Rows, each followed by one of two labels for a hidden trait (new trait and labels in each part)
In the rows, 100 means zero.
[102  96 101  93 102  96 103 105 108  92 102 111 107  96 101  85 106 104
  94 102 100 100  90 101  98  87  85  99 107  99 102  98  97  98  99 105
  97  97 103  95 104  97 106  97 123 110  85  90  97 104  85 109 100  92
  98  73 101 103  99 103 101  96 101  98 104  97 113 113  90  99 100 101
 101  99 102 107  97 103  96  90  98  96 103 103 102  77 111 102 103  92
  95 103 100 104 100 111  85  94  74 102 104  98  98 106  98  96  96 105
 104  94 101 106 105 103 106  76 100 101  96  94 100  87 104  84 100  94
 100  94 109] => Y
[ 98 100  93  94 100 106 104  97  99 102 102 100  97 113  99  85 107  97
  96  64  97  99  68 101 104 124 126  91 100 106 102  95  97 100 108 102
  96  98 100 103 101 106  96  95 107  95  87 114  98 109 102 103  99  90
 101  95 100 100  99 105 106 100  84  94  99 102  84  94  99 106  90 100
 103 101 105 106 105 100 118 102  96 105 109  99 102  88  92 100 100 103
 105 114  98 104 106 109  97  87 101  97  95 100  95  98 100 101 102  91
 103  76 100  99 110 103  99  90 108 101 107 103 101  93  99 102 108  96
  68 110  98] => Y
[102 113  97  99 100  94  99  91  90 101 100 100  98 101  99  96  92  96
  98 109 101 101  92  98  94  95  92 102 101  98 101  98 110 101 100 103
 111 100  99  93 101  94  98  90 102  99 108 104  97 102 103  98 101 102
 104  94 101 100 101 101 101  90  98 101 101 102  97 103 100  99  98 101
 100 100 100 100 100 100 108  93  98  90 102 101 101  98 103  99 101  97
  97 100 103  98 101  96  90 100 101  98 102 101 102 100  97 101  97 101
  99 100 100 102  98 100 100  77 104  98 101  98  98 107 106 103 102 103
 112  96 104] => Y
[103 123  92  99  99 100 106 101  91  97  99 110  96 100  96  91  82  86
  90 118 103 100  82  91  87  75 105 143  99  92  95  90 140 101  97 104
  96 107  99  86 110  84  96  76 115  97  90 132  89  90 107 105  99  98
 116  82 105  98 102 103 102  85  87 101  96 106 111 105  97 104 100 105
 106 103  94  94  99 106 115 103  93  79 112  98 105  79 102 103 100  72
  87 122 110  93  97  88  68 105  75  97 107 102 105 100  75  98 102  99
  93  93 106 116  89 103 100  47  92  88 107 102  97 107 120  81 111 115
 115  91 104] => Y
[101  86  92 101 101 119  98 113  94 109 103 115  99  96 101 110 107 114
  94  99  98 101  97  96 113  80  72 118 101  99  99  96  87 103 101 106
  89 101 104 101 101  99 101  96 116  96  93  85 109  98  98  96  99 103
 104  89  96 101  99  92 103 133 106 108 104  98  92  85 101 102 100 103
  93  96  98 109 102 104 108  92  98 101 108 104  98  79 105 103  97  77
 107  91 105 100  97  76 124  93  99 108 103 105  96  98  92 100 108  91
 102 114 104  93 108  98 107 143 103  95  95 104 102  86  75 103  92 101
  95  98  92] => Y
[103 126  93  98 101 115 105  90  85 102  98 107  92  99  96  92  76  71
  86 135 103 102  92  87  79  80  88 139 101  92  95  91 151 103  98  96
  96 105  98  91 109  90  92  72 118  97  91 111  89  98 111  98  99 102
 115  76 102  99 103 103 103  75  95 107  94 107  99 108 107 105  95 105
 104 101  94  97  98 106 115 109  97  79 115 102 105  85  86 102 101  72
  80 114 112  94 102  79  51 102  81  92 106 104 108 104  90 101  98  75
  91  98 106 113  80 101  99  40 100  85 102 102  97 113 123  87 116 120
 111 111 107] => Y
[101  80  87 101 101 146  95 131  91 119 103 122  94 106 101 103 102 116
  83  92  96 100  88  83 112  60  62 113 106  98 101 100 104 108 105  97
  97  97  91  99 105 107  95  89 117  95 120  69 110 107 104  89  96 110
 112  65  93 102  99  85 104 150 117 114  95  99 122  76 112 105  95 102
  88 101 102 118 100  99 113  87 103 110 112 111  94  75 103 103  97  62
 108  94 106 105 102  62 114 100 110 109 106 108 101 100  77 106 109  68
  99 135 103  92 106  93 111 119 116  98  90 107 102  83  66 116  94 107
  92  95  87] => Y
[ 96  92  96  97  99  98 101  95  97 101 102 102  98 108 100  96 107  96
 100  68  98  99  94 102 103 114 111 100 100 105 100  95  95 100 105 106
  90  94 102 102  99 100  98  95 100  98  93 105  96 104 107  98 101  92
 104  85 102 100  99  99 103 118  88  99 101 101  91  95  90 103  93 101
 102 102 103 101  98 100 114  95 100 103 109 100 101  89  90 100  99 100
 102 103  98 102 103 102  98  95 104  97  96  99  96  98 106  98 103  88
 102  88  99 102 106 102  95 106 104  99 108 104 101  88  98 100 103  97
 104 107  97] => Y
[103  87 103 100 100  95  95  91  91 100 100  96 103 107 101 103  90  94
 102  99  97 100  91  98 100 100  91 107  98  99  99  98 107  99  98 101
  93  95 101 103  95 102 104 102  93  99  93  80  99 105  98  93 102 103
 100  94  94  98 100  97 100  78  99  98  96  99 103  98 104  99 102 100
  96 101 102 100 103  93  97  99  97  99 101 101  98 113 104  99 102  98
 104 100  99  98  97 100 105 102 101 105 101 102  95 104 100  99 102  90
  99  95  99 104 100 101  99  92  93 101  97 101 100 105  92 100 103  97
  88 101  98] => B
[127 170  87 107  90  94 108 184 123  67 119   0 105  88  96 145  69 154
  77  43  71 120 200  75 105  78 116 156  81  75 109  41 125  98  62 121
  91 110 101 143 123  14  90  95   0  77  58 111 104 121  60 112  90  97
 142 200  96  89  94 113  95  65 126 149  73 121  34 189  17 106 132  77
 134 120 129 125  84  58 190  94 105 125 114 103  91  54  92 113  88  57
  99 180  69 199 112 139 127  76 170  65  89  87  90  74   0 102 163  27
 108 155  90 172 125 104 118 200 123  95   0  64 105  98 116 153 101 131
  94  56 133] => B
